Below are the code and all the weights of a small trained network. Each question names an input and a class and asks about switching units off, where a switched-off unit gives its printed mean instead of its output.

import numpy as np


def w(rows, s, z=0):
    codes = np.array(rows[::2]) - 128.0
    scale = np.full(codes.shape[1], s)
    scale[-1] = z or s
    return codes * scale


def norm(h):
    return h / np.sqrt((h * h).mean(-1, keepdims=True) + 1e-5)


def f(y):
    return np.maximum(y, 0)


def log_softmax(a):
    a = a - a.max(-1, keepdims=True)
    return a - np.log(np.exp(a).sum(-1, keepdims=True))


def net(x, mask):
    res = np.array(x, float).reshape(1, 4) / 4 @ E
    u = 0
    for l in range(3):
        y = f(norm(res) @ A[l][:, :-1].T + A[l][:, -1])
        res = res + np.where(mask[u : u + 13], y, B[l][:, -1]) @ B[l][:, :-1]
        u += 13
    return log_softmax(norm(res)[-1] @ U[:, :-1].T + U[:, -1])


A, B = {}, {}
E = w([
[128,126,135,128,130,121],'x0',
[3,110,123,115,94,98],'x1',
[122,171,139,191,114,128],'x2',
[145,195,92,94,84,85],'x3',
],0.0048)
A[0] = w([
[131,202,47,72,36,70,89],'L0N1',
[126,167,99,97,79,79,106],'L0N2',
[66,81,117,86,144,143,60],'L0N3',
[219,236,63,68,101,89,112],'L0N4',
[255,122,128,153,190,189,165],'L0N5',
[192,136,104,82,140,84,33],'L0N6',
[165,161,103,107,129,127,81],'L0N7',
[117,144,159,118,157,152,3],'L0N8',
[173,185,96,36,141,98,72],'L0N9',
[141,76,98,20,153,129,165],'L0N10',
[34,108,140,131,119,123,122],'L0N11',
[194,170,113,107,150,141,123],'L0N12',
[123,168,154,194,104,129,134],'L0N13',
],0.0055,0.006)
B[0] = w([
[114,191,191,116,198,110,207],'L0N1',
[120,168,155,116,161,150,172],'L0N2',
[189,89,154,156,156,70,155],'L0N3',
[187,40,53,165,87,148,226],'L0N4',
[71,212,155,95,158,90,255],'L0N5',
[148,101,76,114,121,255,142],'L0N6',
[146,103,129,129,121,105,144],'L0N7',
[183,218,198,154,84,231,128],'L0N8',
[135,122,126,112,135,229,168],'L0N9',
[141,65,128,85,152,136,217],'L0N10',
[147,79,137,139,117,159,203],'L0N11',
[141,88,96,124,95,169,181],'L0N12',
[121,138,112,189,119,81,167],'L0N13',
],0.0067,0.0055)
A[1] = w([
[178,110,173,103,70,162,40],'L1N1',
[89,96,141,63,185,155,93],'L1N2',
[121,189,183,37,130,84,83],'L1N3',
[124,124,142,156,133,82,1],'L1N4',
[138,92,92,80,48,126,80],'L1N5',
[76,93,122,106,141,102,121],'L1N6',
[62,144,137,156,22,166,109],'L1N7',
[122,218,125,79,164,119,143],'L1N8',
[98,163,106,77,109,62,126],'L1N9',
[104,129,100,67,151,152,122],'L1N10',
[60,140,138,103,139,78,136],'L1N11',
[114,132,150,67,169,130,62],'L1N12',
[125,86,137,2,152,145,133],'L1N13',
],0.0066,0.0074)
B[1] = w([
[140,54,74,79,60,1,128],'L1N1',
[196,189,140,129,109,24,200],'L1N2',
[195,73,83,155,152,165,169],'L1N3',
[72,171,152,188,91,85,128],'L1N4',
[152,118,127,101,185,210,137],'L1N5',
[183,161,98,174,93,122,178],'L1N6',
[146,56,145,123,222,213,160],'L1N7',
[51,82,174,187,121,116,201],'L1N8',
[200,172,172,117,171,135,155],'L1N9',
[201,141,163,110,172,126,177],'L1N10',
[195,165,161,128,182,163,192],'L1N11',
[135,253,156,63,211,14,152],'L1N12',
[108,104,71,27,206,21,254],'L1N13',
],0.0054,0.0056)
A[2] = w([
[104,201,175,140,139,163,15],'L2N1',
[175,128,87,183,2,150,5],'L2N2',
[101,168,105,73,137,50,74],'L2N3',
[154,147,168,144,129,191,71],'L2N4',
[90,97,121,174,84,196,101],'L2N5',
[115,172,140,75,146,91,1],'L2N6',
[133,45,121,90,148,68,62],'L2N7',
[85,197,159,133,115,157,62],'L2N8',
[187,148,89,141,64,162,101],'L2N9',
[95,167,145,109,194,173,108],'L2N10',
[136,61,106,85,91,84,59],'L2N11',
[152,99,55,35,117,128,38],'L2N12',
[109,150,191,180,103,133,130],'L2N13',
],0.0089,0.005)
B[2] = w([
[117,184,146,173,17,204,162],'L2N1',
[22,74,91,187,128,3,159],'L2N2',
[127,166,212,123,223,141,215],'L2N3',
[50,152,137,155,71,105,157],'L2N4',
[109,119,151,69,217,129,160],'L2N5',
[215,211,202,47,230,2,163],'L2N6',
[83,160,84,194,60,92,253],'L2N7',
[141,196,183,181,55,209,151],'L2N8',
[85,96,123,111,125,63,180],'L2N9',
[160,149,91,120,79,80,204],'L2N10',
[56,106,39,236,51,93,182],'L2N11',
[154,123,161,135,75,231,225],'L2N12',
[137,120,139,90,115,180,200],'L2N13',
],0.0085,0.0047)
U = w([
[231,235,203,8,233,5,162],'0',
[21,18,14,243,18,10,201],'1',
[86,250,242,238,9,232,139],'2',
[13,12,234,135,247,248,1],'3',
[254,32,15,18,38,246,26],'4',
],0.011,0.0026)

Each question gives the input, the list of numbers given to net, and the class t.
The units are the neurons (one row each of A and B). Each row of codes is followed by its name. A weight is (code - 128) times the scale printed after its matrix; where a second scale follows, it is the last column's (A, B and U).
mask holds one flag per neuron, layer by layer. A switched-off neuron (its flag False) gives its mean, the last column of its row in B, instead of its output. The means were averaged over made-up inputs and are rounded, as every weight is.
A unit's drop is (log p(t) with every unit on - log p(t) with that unit switched off) / (log p(t) with every unit on - log p(t) with every unit switched off).
The circuit of an input: a set's keep is (log p(t) with only the set's units on - log p(t) with every unit switched off) / (log p(t) with every unit on - log p(t) with every unit switched off). Starting from the 12 units with the biggest drops (on a tie, the unit counted first), units are removed one at a time, each time the one whose removal leaves the highest keep (on an exact tie, the one counted first), for as long as the keep stays at least 0.8.
circuit, biggest first: the units of the circuit, biggest drop first
k most important neurons: the k neurons with the biggest drops, biggest first
drop of u: that unit's drop, to one decimal
input [-7,4,1,7], class 2: circuit, biggest first : (L0N10, L1N13)
input [-7,-8,3,1], class 1: 2 most important neurons : (L1N13, L0N4)
input [6,-1,3,4], class 1: circuit, biggest first : (L0N4)
input [3,2,1,-1], class 3: 4 most important neurons : (L1N13, L0N10, L0N5, L1N2)
input [-5,6,4,-2], class 3: 2 most important neurons : (L0N5, L1N13)
input [-4,2,1,-3], class 3: 4 most important neurons : (L1N13, L0N10, L0N5, L0N4)
input [-6,2,4,6], class 2: 2 most important neurons : (L0N1, L1N13)
input [-8,6,3,-2], class 3: 2 most important neurons : (L1N13, L0N5)
input [-8,-8,0,6], class 4: 3 most important neurons : (L0N4, L0N9, L2N7)
input [-8,8,5,-2], class 3: 2 most important neurons : (L0N5, L1N13)
input [0,8,4,2], class 2: 2 most important neurons : (L0N4, L1N13)
input [6,2,-4,0], class 1: 2 most important neurons : (L0N5, L0N1)
input [7,7,2,7], class 2: 2 most important neurons : (L1N13, L0N10)
input [5,-7,-2,8], class 4: most important neuron : (L0N4)
input [-3,-3,4,-5], class 2: drop of L1N13 : 0.1
input [8,-4,4,-3], class 2: drop of L1N13 : 0.4
input [-3,-3,-7,7], class 4: drop of L0N4 : 0.9
input [-5,4,5,6], class 2: drop of L1N13 : 0.9
